Here is a tiny trained network, its code and every weight. The questions are about switching its units off for an input and a target symbol, where a switched-off unit gives its printed mean instead of its output.

import numpy as np


def w(rows, s, z=0):
    codes = np.array(rows[::2]) - 128.0
    scale = np.full(codes.shape[1], s)
    scale[-1] = z or s
    return codes * scale


def norm(h):
    return h / np.sqrt((h * h).mean(-1, keepdims=True) + 1e-5)


def f(y):
    return np.maximum(y, 0)


def softmax(a):
    e = np.exp(a - a.max(-1, keepdims=True))
    return e / e.sum(-1, keepdims=True)


def log_softmax(a):
    a = a - a.max(-1, keepdims=True)
    return a - np.log(np.exp(a).sum(-1, keepdims=True))


def net(x, mask):
    ids = ['αλξτφω'.index(c) for c in x.split()]
    T = len(ids)
    res = E[ids] + P[:T]
    r = norm(res)
    for j in range(2):
        rows = slice(2 * j, 2 * j + 2)
        q, k, v = (r @ M[0][rows].T for M in (Q, K, V))
        z = softmax(np.where(np.tri(T) > 0, q @ k.T / 2**0.5, -1e9)) @ v
        o = O[0][rows]
        res = res + np.where(mask[j], z, o[:, -1]) @ o[:, :-1]
    y = f(norm(res) @ A[0][:, :-1].T + A[0][:, -1])
    res = res + np.where(mask[2:6], y, B[0][:, -1]) @ B[0][:, :-1]
    return log_softmax(norm(res)[-1] @ U[:, :-1].T + U[:, -1])


Q, K, V, O, A, B = {}, {}, {}, {}, {}, {}
E = w([
[145,138,141,152,151,209],'α',
[66,193,105,151,82,101],'λ',
[136,115,102,104,45,142],'ξ',
[113,47,129,142,89,134],'τ',
[150,103,142,192,107,8],'φ',
[229,184,143,167,61,140],'ω',
],0.014)
P = w([
[105,164,121,29,163,101],'0',
[57,161,174,97,91,115],'1',
[79,140,164,129,109,128],'2',
[86,132,147,160,122,127],'3',
[84,128,147,211,137,145],'4',
[91,120,139,231,133,142],'5',
[93,127,124,254,143,131],'6',
],0.0094)
Q[0] = w([
[139,118,95,90,151,115],'H1',
[104,215,107,122,175,2],'H1',
[179,98,190,27,150,137],'H2',
[115,211,59,102,154,116],'H2',
],0.013)
K[0] = w([
[93,115,140,81,80,167],'H1',
[108,126,142,8,160,127],'H1',
[136,131,130,28,133,144],'H2',
[66,152,99,86,149,149],'H2',
],0.016)
V[0] = w([
[3,125,92,122,105,156],'H1',
[94,208,51,130,151,228],'H1',
[78,78,226,178,209,129],'H2',
[242,255,151,184,147,153],'H2',
],0.0086)
O[0] = w([
[146,230,14,99,210,51,232],'H1',
[41,124,74,222,109,71,116],'H1',
[55,92,105,66,152,131,197],'H2',
[254,249,176,39,145,117,2],'H2',
],0.0088,0.0058)
A[0] = w([
[251,134,254,179,86,111,4],'N1',
[107,172,161,187,105,46,161],'N2',
[146,180,94,45,205,112,82],'N3',
[101,131,140,172,69,63,20],'N4',
],0.0098,0.002)
B[0] = w([
[209,157,110,221,35,132,212],'N1',
[186,98,108,41,157,182,253],'N2',
[126,73,252,144,162,42,177],'N3',
[131,111,149,144,141,183,207],'N4',
],0.012,0.0048)
U = w([
[136,167,203,127,189,58,202],'α',
[140,236,55,142,180,64,90],'λ',
[137,115,204,78,132,255,3],'ξ',
[25,134,85,229,124,92,178],'τ',
[223,162,10,79,200,199,15],'φ',
[165,208,153,226,54,90,217],'ω',
],0.0066,0.0024)

Each question gives the input, a string of symbols that net reads in full, and the target symbol t.
The units are the heads (2 rows each of Q, K, V and O) and the neurons (one row each of A and B). Each row of codes is followed by its name. A weight is (code - 128) times the scale printed after its matrix; where a second scale follows, it is the last column's (O, A, B and U).
mask holds one flag per unit, heads first, then neurons. A switched-off unit (its flag False) gives its mean, the last column of its rows in O or B, instead of its output. The means were averaged over made-up inputs and are rounded, as every weight is.
A unit's drop is (log p(t) with every unit on - log p(t) with that unit switched off) / (log p(t) with every unit on - log p(t) with every unit switched off).
The circuit of an input: a set's keep is (log p(t) with only the set's units on - log p(t) with every unit switched off) / (log p(t) with every unit on - log p(t) with every unit switched off). Starting from all 6 units, units are removed one at a time, each time the one whose removal leaves the highest keep (on an exact tie, the one counted first), for as long as the keep stays at least 0.8.
units of the circuit, in order: the units of the circuit, biggest drop first
unit that matters most: the unit with the biggest drop
top k neurons: the k neurons with the biggest drops, biggest first
which heads matter: for each layer, one digit per head in row order, 1 if its drop is at least 0.15 and else 0, layers parted by /
drop when u is switched off: that unit's drop, to one decimal
input λ τ ω τ, target ω: unit that matters most => H2
input ξ α τ τ τ α φ, target φ: which heads matter => 01
input φ λ ω τ ω φ, target ω: which heads matter => 10
input λ τ ω α λ λ, target λ: units of the circuit, in order => [H1; H2]
input τ φ ω τ τ, target ω: top 2 neurons => [N1; N2]
input α τ ω τ λ φ τ, target ξ: which heads matter => 11
input τ τ φ τ, target ξ: which heads matter => 10
input λ τ λ, target λ: units of the circuit, in order => [H1; N2]
input τ τ ω ξ α, target ω: units of the circuit, in order => [H2; N1; H1]
input λ τ φ, target λ: which heads matter => 10
input τ τ ξ α α α α, target α: top 2 neurons => [N3; N1]
input α α φ ξ α, target ξ: which heads matter => 11
input ω τ λ τ ξ λ, target ξ: units of the circuit, in order => [H1; H2; N2]
input τ τ φ, target α: units of the circuit, in order => [H1; N3]
input α τ α φ α, target ξ: which heads matter => 10
input ξ α ω τ τ λ, target φ: which heads matter => 01
input τ ω τ τ α λ ξ, target φ: top 3 neurons => [N2; N1; N4]
input ω τ τ φ, target ξ: which heads matter => 10
input ω α τ τ τ ξ φ, target ξ: which heads matter => 11
input τ τ λ, target α: which heads matter => 10
input φ ω α τ ξ λ, target ω: drop when H1 is switched off => 2.2
input τ ξ α ξ, target φ: drop when N2 is switched off => 1.1
